Each row is followed by its class number.
[-111   59 -167   -1  -24  -22 -190    4   89 -190  264  -77  -58 -286
   44  -32  257 -107   30  321 -280 -168  161  147 -291  369  -98   79
   -5   79 -158 -148]
4
[ 522  332 -382  225 -601  357 -155  458 -211  364  228  -55  156 -148
  332  239  636 -746 -355   93   50 -565  328   77 -460  236 -224 -408
   21  555  242  440]
3
[-142  127  -95  -28   80   10 -206  163   73 -182   79    4    6 -231
   73    7  194  -94  -27  423 -381  -66   97   31 -192  313  -87  -66
   38   67 -181 -210]
2
[-109 -103  -32  -63  339   -4 -131  -55    7  295 -156   41  172  221
 -196  364 -194  110   69   46  333  -39 -157 -182  202  -66   13  198
  -36 -302 -145  177]
9
[-371 -179   42 -360  532 -254  100 -169  330 -213 -494   78    5  116
 -626  115 -397  546  235   75   56  550 -213 -242  504  123  230  343
  -30 -634  -95 -431]
12
[  53  -59  -62 -109 -149   32   84  -52   94  -58  -91   70   68  -30
 -181   41   28  -18   73   -2   75   32   21  -24   63   43   48  -11
  -83 -190  -48   20]
2
[-267 -142  116  -25  217 -145  151 -266    3 -127  175  -84  -51 -100
   -9 -231 -146  231   38  -63  -67  -49  -96  135  -77  -25  -26  225
   82   82  -21 -136]
8
[ 418   59 -253 -299 -188   65  325  492  472   68 -680  332   51   66
 -212   42 -128 -158 -218 -208  142  546  -78 -366  411  284  215 -335
 -254 -284  456  -91]
0
[-120   88  -68   86  -19   15 -354 -128  -93 -165  160 -109  -34   34
  124  148  270   44  259  306  -58  -97  136   92 -149   81   -3   80
    9  -82 -318  -68]
9
[ 108  174  -18  282 -292   31 -157   22 -200 -107  468 -157 -183 -191
  535 -188  410 -231  -31   61 -293 -322  180  298 -432   74 -151 -138
   74  439   -5  -12]
7
[-309   12  180  261  293 -110 -146 -365 -222   68  438 -233 -163   38
  288  -54  -31  128   78   15   57 -280 -116  123 -247 -140 -110  339
   90  220 -181   43]
6
[-237  -86  208  -81  -22 -141   40 -409  -75 -487  -28  -60 -184   47
 -114 -252  -16  489  392    7 -112  187   31  179  104 -171  157   37
   74 -208 -207 -386]
12
[-313   -1   63   98  240    3 -473 -229 -274  -57  258  -74   38   10
   59  175   72  141  273  453  -34 -280   51  123 -167  -30  -69  155
   98 -150 -542  -20]
6
[ 388  -36    0 -142 -560   88  340   95   83 -195 -269  156  -46  -16
  -87 -233  158  -29  -26 -255  -10  143  128   79  144  -95  180 -401
  -33  -23  195 -112]
7
[-172   32   50 -250  -93 -181  385  -74  330 -609 -137  -16 -258 -276
 -117 -540   95  156   15  -58 -492  385   55  153   -2  223  134 -111
   33  137  202 -629]
10
[ 260  -25  -66   57 -248   45  202  104   41   90  -14  -30   29  -23
   84  -66  135 -239 -158 -215  -43  -80   41   32  -25  -26  -48 -186
  -22  233  203  101]
2
[ -29  -32   85 -227  -41 -219  451 -129  302 -551 -345  105 -262  -57
 -148 -479 -150  307  170 -246 -292  529 -107    4  253   -1  208 -170
  -86 -170  185 -580]
1
[-217 -154  135 -313  290 -182  232 -217  264 -379 -529  156  -64  196
 -428  -86 -383  576  318  -33   39  634 -188 -181  529 -122  324  126
  -32 -650 -128 -430]
11
[-185  -88  194   41  116  -17    7 -287 -142    0  116  -88  -49   66
   39  -65 -114  216  109  -56  127 -129  -82   99  -24 -207   14  146
   85   23 -141   14]
6
[-178 -224  211 -163   99   36  -60 -366  -95 -147 -267   88   53  301
 -335  120 -275  492  393  -14  452  134  -58  -82  414 -392  212   79
  -33 -553 -266   58]
10
[-131   30  -84  137   20  -56   40  -51   -7  -65  457 -186  -61 -354
  277 -237  242 -197 -201   67 -352 -364   56  289 -497  275 -191  136
  119  545   44 -106]
8
[-102  -81   71 -231 -136 -176  254 -200  185 -547  -25   41 -229 -154
 -141 -429  -12  290  199  -87 -369  352   60  199   88   91  149  -54
   27 -206   -4 -533]
7
[-338  -83   79  173  129  -22 -250 -366 -297  -34  536 -202  -65  -55
  181  -35   87   57  227  165  -29 -336   58  229 -331  -50 -147  263
  110  111 -287   85]
5
[ -34  116 -199  113 -163   55 -137   50  -32  -34  439 -100  -45 -311
  249  -81  419 -343 -100  215 -267 -350  183  228 -515  368 -167    0
   41  393   -4   -3]
0
[-555  -48  273  254  468 -150 -279 -352 -333  -38  616 -196 -154 -121
  383 -180  -95  156   90  179 -273 -409 -104  212 -383 -140 -250  298
  154  358 -298  -12]
1
[ 231  217 -196  323 -214  223 -272  341 -163  423  391 -108   65 -181
  514  213  393 -567 -346  153   74 -516  163   26 -467  245 -272  -51
   24  608  105  472]
0
[-264   -5  -97 -125  250  -59  -34   20  207 -133  117  -17  -80 -228
  -75  -70   14   38  -60  207 -199   63  -10  -17 -160  384  -27  219
    2   22  -39 -243]
0
[-323  -90  248 -107  237 -175  227 -348   65 -308  -62  -52 -192   44
  -85 -298 -209  439  186  -99  -60  161 -177   36  131 -164   92  119
   39 -116  -83 -340]
2
[ 722   79 -303  110 -817  163  210  374  260 -204  132  -78 -200 -366
   98 -232  626 -680 -301 -171 -160 -206  376  218 -357  291 -120 -510
 -100  422  273   19]
4
[ 181  124 -147    7 -320  133  -61  199    7  -47   74   -3  -18 -146
  238  -38  313 -234  -82   91 -118 -170  175  110 -196  214  -55 -255
  -37  226  106   30]
9
[ 148   24   -6  -35  -43  -40  306   55  123   55 -143   58  -38   30
  125 -154  -83  -89 -133 -286   10  125 -113  -60   63  -56   28 -123
  -82  132  280  -18]
9
[  44 -132  272   21  -90  -85  388 -146 -147 -201  -44    3  -64   -9
  144 -410 -151  146   29 -350 -124   63  -53  154  103 -362   33 -225
   97  161  143 -118]
8
[ 288  -85   79    9 -221   47  173  -11  -18   70 -231  109    2  189
   61  -59 -126   46   83 -301  255  111  -53  -78  256 -326  102 -233
 -114 -117  108  138]
4
[-149  -77   96  186  158   92 -530 -292 -426  158  167  -31  113  365
  148  416  -45  222  425  230  435 -280   12  -16   72 -340   -5  153
  -46 -425 -496  365]
9
[   7   60 -106  -26  202   73 -306  165    5  210 -181  148  102  204
  -13  377 -178   62   56  199  295   97 -119 -300  237   41   69   66
 -120 -404 -126  159]
3
[ -56   71 -127 -124  106   57 -179  217  120    3 -167  108  128  -66
 -151  239   39  -49  -19  380  -45   24   14 -186   82  246    1  -45
  -35 -220 -176  -35]
2
[  81  -12  -64  140   -2  257 -651   44 -367  417   62   98  272  294
  110  631  -13  -95  202  327  511 -355   41 -125   74 -192  -44  -11
  -37 -416 -499  584]
0
[  52   54 -232 -438 -115   32   28  239  436 -344 -631  264   14  -45
 -479   84    0  192  147  224  -31  480   23 -243  343  393  261 -168
 -203 -535   -5 -377]
1
[-310  -36   93  180  170   38 -504 -335 -377  -70  388 -155  -35   86
   99  118  198  240  313  343  116 -395   83  158 -260 -159  -37  205
   93  -37 -478   62]
0
[-357   41  105  -54  211 -178 -174 -242   51 -479  101  -83 -254  -60
    8 -100   44  381  372  238 -278  199   26   99   18  120   94  203
   42 -292 -247 -459]
7
[ 343  -49  -14  -21 -279  112  322  189  -57  290 -107  139  119   21
   52  -41  -68 -239 -261 -336  196  -75  -52 -101  114 -169  -15 -263
  -33  194  309  312]
3
[  96 -166   12 -138   95   -9  233  -16  172  231 -387  117  144  207
 -338  194 -263  109    7 -230  361  166 -127 -213  383 -141  108   62
  -55 -284  119  140]
4
[ 652   75 -344 -162 -432  307   61  600  222  257 -533  319  225  111
 -161  265   54 -375 -258  -99  274  239   64 -331  257  178  122 -507
 -225 -195  315  246]
5
[   3  -89   51   47 -121  -73  304 -106   39    8  209  -81  -70 -212
  139 -298   25 -132 -128 -244 -118 -149  -18  173 -160   29  -89   21
   29  353  172    1]
4
[ 124  -77 -110  -66  -53   68  148   65  105  180  -97   95  118  -27
  -82   67  -49 -172 -136 -101  115  -42  -49  -45   32   62    3  -10
  -29   11   87  143]
11
[-142   39   27 -222  -62 -101  105  -91  173 -592 -229   64 -204 -125
 -138 -268   89  317  278  172 -304  320   80  107  128  174  186 -128
   27 -259 -101 -553]
11
[ -89  -33   -6  -30  103 -124  291  -48  164 -132   62  -91 -116 -191
   61 -319   16  -36 -146 -129 -315   82  -49  104 -126  107  -25   63
   95  333  168 -272]
11
[ -59   58 -131  164    4  212 -628   -5 -271  181  297  -54  158   35
  211  415  262  -99  158  462  231 -499  141   50 -240   85 -128   56
  -17  -24 -364  358]
9
[-155  194   51  162 -160    3   41  -16 -127 -249  478 -215 -227 -357
  427 -403  390 -149 -145   92 -450 -287  133  293 -551  167 -162  -44
  159  706   78 -207]
3
[ 299   59 -311   46 -399  197 -128  211  -58  231  110   37  194 -124
   29  208  356 -428 -149  122   82 -348  174   79 -266  242 -100 -189
  -71  146   23  287]
12
[ -31   10 -199    3  -17   59 -208   60   10   94  150  -16  171 -137
  -50  220  168 -114  -37  296   27 -256  102   60 -184  265  -76  132
   39   -6 -142  135]
8
[ 283   52  -21  131 -311  110  175  222 -161  206  237   22   -4 -149
  394 -234  135 -389 -334 -237 -135 -273   41  102 -247  -70 -163 -325
   13  564  294  227]
3
[ 157  100 -108   95  -24   38  263  221  186  293  155  -44  -50 -194
  253 -112   29 -415 -458 -228  -33 -126 -126  -68 -247  243 -136   -7
  -50  532  396  122]
6
[ -98  -92  169  168  -61  -95  344 -296 -163   14  550 -208 -155 -255
  407 -514  -42 -164 -227 -369 -243 -319  -92  342 -387 -105 -179   77
  118  642  142   11]
6
[-475  -95  113 -275  290 -252  132 -316  257 -554  -59  -32 -182 -193
 -309 -286 -129  470  265  183 -339  315  -51   84   73  197  125  270
   45 -287 -244 -604]
4
[ -93    5   15  188 -129  110 -302 -218 -394   62  483 -126   16  -27
  237   97  208  -30  172  174   98 -464  144  208 -309 -134 -136  111
   77   83 -294  274]
3
[  58 -102  -76 -289  111   16   27  141  178  125 -568  279  255  194
 -433  288 -246  102   35   78  241  298  -78 -276  472  -42  164  -86
  -94 -502  -62   65]
10
[ 652   14 -286  -34 -485  263   85  427  100  434 -304  199  223  125
  -38  289   88 -463 -241 -214  317   19   81 -190  180   34   65 -373
 -159  -63  284  384]
6
[ 325   -7 -114   -2 -574   73  266   54    6 -113  137   31  -68 -191
  111 -311  310 -332 -120 -238 -152 -104  189  218 -190   21    4 -343
  -59  282  230    6]
10
[ -54 -120   44 -125   39 -101  303 -134  148  -88    8   36  -51 -116
 -108 -236 -122   51  -96 -224 -109   77 -101   79   17   46   29   69
   25   60  115 -181]
7
[  82 -184    7 -335  -27   27   96  -87  145 -238 -751  263  114  429
 -623  159 -255  455  452  -55  350  650  -50 -273  680 -212  399 -184
 -111 -899 -122 -243]
5
[ 260 -101  122  277 -334   93    1 -202 -505   58  337  -45   -9   75
  424 -183  130  -74  163 -214   31 -359   82  262 -114 -508  -59 -303
   82  196 -121  247]
11
[-111   32  -15  -93  105    1   36   15  137  -48  -45   16  -44  -57
   -2   -9  -20   37  -31   76   46   -9  -50  -42  -16  162   -9   24
  -30    2   43  -60]
9
[ 383   22  -65 -215 -410   45  379  320  188 -169 -414  210   17  -94
  -35 -160   80 -173 -101 -186 -150  240   90  -16  223   86   92 -508
  -90  -46  278 -106]
9
[ 253  -57   29   52 -459  -60  408  -72   -1 -293   93  -61 -203 -121
  151 -528  217 -128  -29 -396 -321   53   92  230 -130 -143   22 -347
   -1  386  252 -221]
1
[ 186 -341  158  -85 -154   17  337 -307 -176  120 -207  121   52  347
 -185 -127 -351  204  212 -563  471  131 -170  -43  381 -553  175 -133
 -120 -349   83  201]
5
[ 204 -151  -16 -171 -130  152  -44   72 -105   84 -368  221  185  263
 -196  160 -213   68  166  -43  296  168   -4 -175  387 -241  140 -301
  -96 -463  -80  174]
5
[-305   38 -109   49  433    7 -426   17   51  118   80 -110   94  -33
  -69  394   38   30   61  435   48 -170    1 -123  -66  280  -90  344
   36  -90 -259   27]
4
[-101  -79 -162 -248  368  -26  -22  108  312  182 -466  156  183  170
 -531  424 -196  131   14  159  325  263 -110 -344  343  213  130  241
  -66 -501  -26    6]
0
[ 311  -21  -71 -133 -167  105  415  335  234  224 -352  125   94  -15
  -75  -30 -139 -147 -392 -326  255  112  -86 -216  204   91   51 -179
  -81  150  477  173]
8
[  27  -71  -60   -7   92   69  -23   66  -57  258  -34   15  160   77
  -54  197  -84  -55  -96  -21  176  -94  -52 -109   71  -55  -23   95
   13  -13   11  225]
3
[ 185  -70  -67  147 -246  124 -110  -76 -197  228  157  -59  124   79
   58  177  202 -204   40  -28  184 -309  113  109 -114 -125  -36  -32
   20   92  -95  291]
6
[-347 -248  323  -65  299 -177  231 -568  -62 -233  -63  -37 -138  197
 -138 -299 -352  544  331 -225  157  174 -229   62  241 -422  161  191
   88 -191 -130 -241]
11
[-343 -151  276   38  383 -168  165 -308 -121  -21  193  -78  -85  -19
   93 -239 -297  254   -4 -115  -74 -109 -201   53    1 -219  -88  203
   82  119  -76  -65]
2
[  50   46 -222  -12  -26  108 -190  208  116  120  -69    6  139  -42
 -108  318  223 -236  -46  259   57  -70  118  -95  -28  245  -12   15
  -20  -47  -56  101]
10
[ -37  211 -232 -175  -57    9   71  376  414 -204 -173   60  -22 -334
   27 -163  206 -213 -304  288 -409  155   86   60 -162  616  -22 -176
   46  253  179 -366]
10
